Below is a small trained network, with its code and all its weights. Each question gives an input and a class and asks what happens when units are switched off, that is, made to give their printed mean instead of their output.

import numpy as np


def w(rows, s, z=0):
    codes = np.array(rows[::2]) - 128.0
    scale = np.full(codes.shape[1], s)
    scale[-1] = z or s
    return codes * scale


def norm(h):
    return h / np.sqrt((h * h).mean(-1, keepdims=True) + 1e-5)


def f(y):
    return y / 2 * (1 + np.tanh(0.7978845608 * (y + 0.044715 * y**3)))


def log_softmax(a):
    a = a - a.max(-1, keepdims=True)
    return a - np.log(np.exp(a).sum(-1, keepdims=True))


def net(x, mask):
    res = np.array(x, float).reshape(1, 2) / 4 @ E
    u = 0
    for l in range(4):
        y = f(norm(res) @ A[l][:, :-1].T + A[l][:, -1])
        res = res + np.where(mask[u : u + 3], y, B[l][:, -1]) @ B[l][:, :-1]
        u += 3
    return log_softmax(norm(res)[-1] @ U[:, :-1].T + U[:, -1])


A, B = {}, {}
E = w([
[143,69,165,215,134,163],'x0',
[217,2,50,178,142,147],'x1',
],0.0066)
A[0] = w([
[112,98,128,172,103,212,2],'L0N1',
[179,181,246,46,56,3,12],'L0N2',
[136,169,170,118,174,88,188],'L0N3',
],0.0057,0.00059)
B[0] = w([
[2,126,71,125,87,148,152],'L0N1',
[115,87,148,99,126,126,254],'L0N2',
[78,110,121,140,103,63,164],'L0N3',
],0.0089,0.0039)
A[1] = w([
[205,90,204,147,70,54,66],'L1N1',
[162,78,3,137,46,168,254],'L1N2',
[27,23,150,71,127,160,151],'L1N3',
],0.0049,0.0028)
B[1] = w([
[35,145,88,83,116,1,115],'L1N1',
[92,182,181,79,115,75,253],'L1N2',
[212,232,89,165,54,176,196],'L1N3',
],0.0077,0.0048)
A[2] = w([
[161,1,134,81,78,46,74],'L2N1',
[99,197,66,56,199,75,9],'L2N2',
[125,126,147,132,126,6,238],'L2N3',
],0.0062,0.0013)
B[2] = w([
[2,62,175,30,108,172,234],'L2N1',
[153,146,104,200,154,129,254],'L2N2',
[172,101,91,182,56,142,246],'L2N3',
],0.0077,0.0029)
A[3] = w([
[70,160,224,43,162,62,142],'L3N1',
[81,168,253,35,122,131,249],'L3N2',
[117,185,24,38,215,41,74],'L3N3',
],0.006,0.0018)
B[3] = w([
[197,49,178,169,116,103,198],'L3N1',
[103,41,45,82,163,146,253],'L3N2',
[89,124,181,254,134,237,178],'L3N3',
],0.0087,0.0051)
U = w([
[94,39,136,93,106,100,201],'0',
[98,134,168,247,118,200,160],'1',
[137,192,84,108,50,77,159],'2',
[162,155,138,133,198,91,35],'3',
[165,164,147,119,218,104,31],'4',
[194,145,193,122,154,100,2],'5',
[112,165,142,132,222,82,47],'6',
[177,166,186,112,193,97,13],'7',
],0.015,0.006)

Each question gives the input, the list of numbers given to net, and the class t.
The units are the neurons (one row each of A and B). Each row of codes is followed by its name. A weight is (code - 128) times the scale printed after its matrix; where a second scale follows, it is the last column's (A, B and U).
mask holds one flag per neuron, layer by layer. A switched-off neuron (its flag False) gives its mean, the last column of its row in B, instead of its output. The means were averaged over made-up inputs and are rounded, as every weight is.
A unit's drop is (log p(t) with every unit on - log p(t) with that unit switched off) / (log p(t) with every unit on - log p(t) with every unit switched off).
The circuit of an input: a set's keep is (log p(t) with only the set's units on - log p(t) with every unit switched off) / (log p(t) with every unit on - log p(t) with every unit switched off). Starting from all 12 units, units are removed one at a time, each time the one whose removal leaves the highest keep (on an exact tie, the one counted first), for as long as the keep stays at least 0.8.
circuit, biggest first: the units of the circuit, biggest drop first
k most important neurons: the k neurons with the biggest drops, biggest first
top k neurons in layer l: the k neurons of layer l with the biggest drops, biggest first
input [-2,-2], class 2: circuit, biggest first : (L2N1)
input [-1,-3], class 2: 4 most important neurons : (L2N1; L1N3; L0N3; L1N2)
input [-7,-7], class 0: 2 most important neurons : (L0N2; L3N2)
input [6,-6], class 0: 3 most important neurons : (L2N2; L3N2; L3N3)
input [1,-2], class 2: 2 most important neurons : (L1N3; L2N1)
input [3,3], class 2: 4 most important neurons : (L0N1; L2N1; L3N3; L1N2)
input [2,-2], class 2: circuit, biggest first : (L3N3; L1N3)
input [-3,2], class 2: circuit, biggest first : (L2N3; L2N2; L3N2; L1N2)
input [-6,-7], class 0: circuit, biggest first : (L3N2; L3N1)
input [3,-1], class 2: circuit, biggest first : (L3N3; L1N3)
input [-7,-5], class 1: 4 most important neurons : (L3N3; L1N2; L2N1; L2N2)
input [5,-7], class 0: 3 most important neurons : (L3N2; L3N3; L2N2)
input [4,-4], class 0: 4 most important neurons : (L2N2; L2N3; L3N3; L3N2)
input [-5,-6], class 0: 2 most important neurons : (L0N2; L3N2)
input [-4,-7], class 0: 2 most important neurons : (L3N2; L0N2)
input [5,-8], class 0: circuit, biggest first : (L3N2)
input [-2,-7], class 0: 2 most important neurons : (L3N2; L3N1)
input [-7,6], class 1: top 2 neurons in layer 3 : (L3N3; L3N2)
input [3,1], class 2: top 2 neurons in layer 1 : (L1N3; L1N2)
input [-1,3], class 2: top 2 neurons in layer 2 : (L2N3; L2N2)
input [-4,3], class 1: top 2 neurons in layer 1 : (L1N2; L1N3)
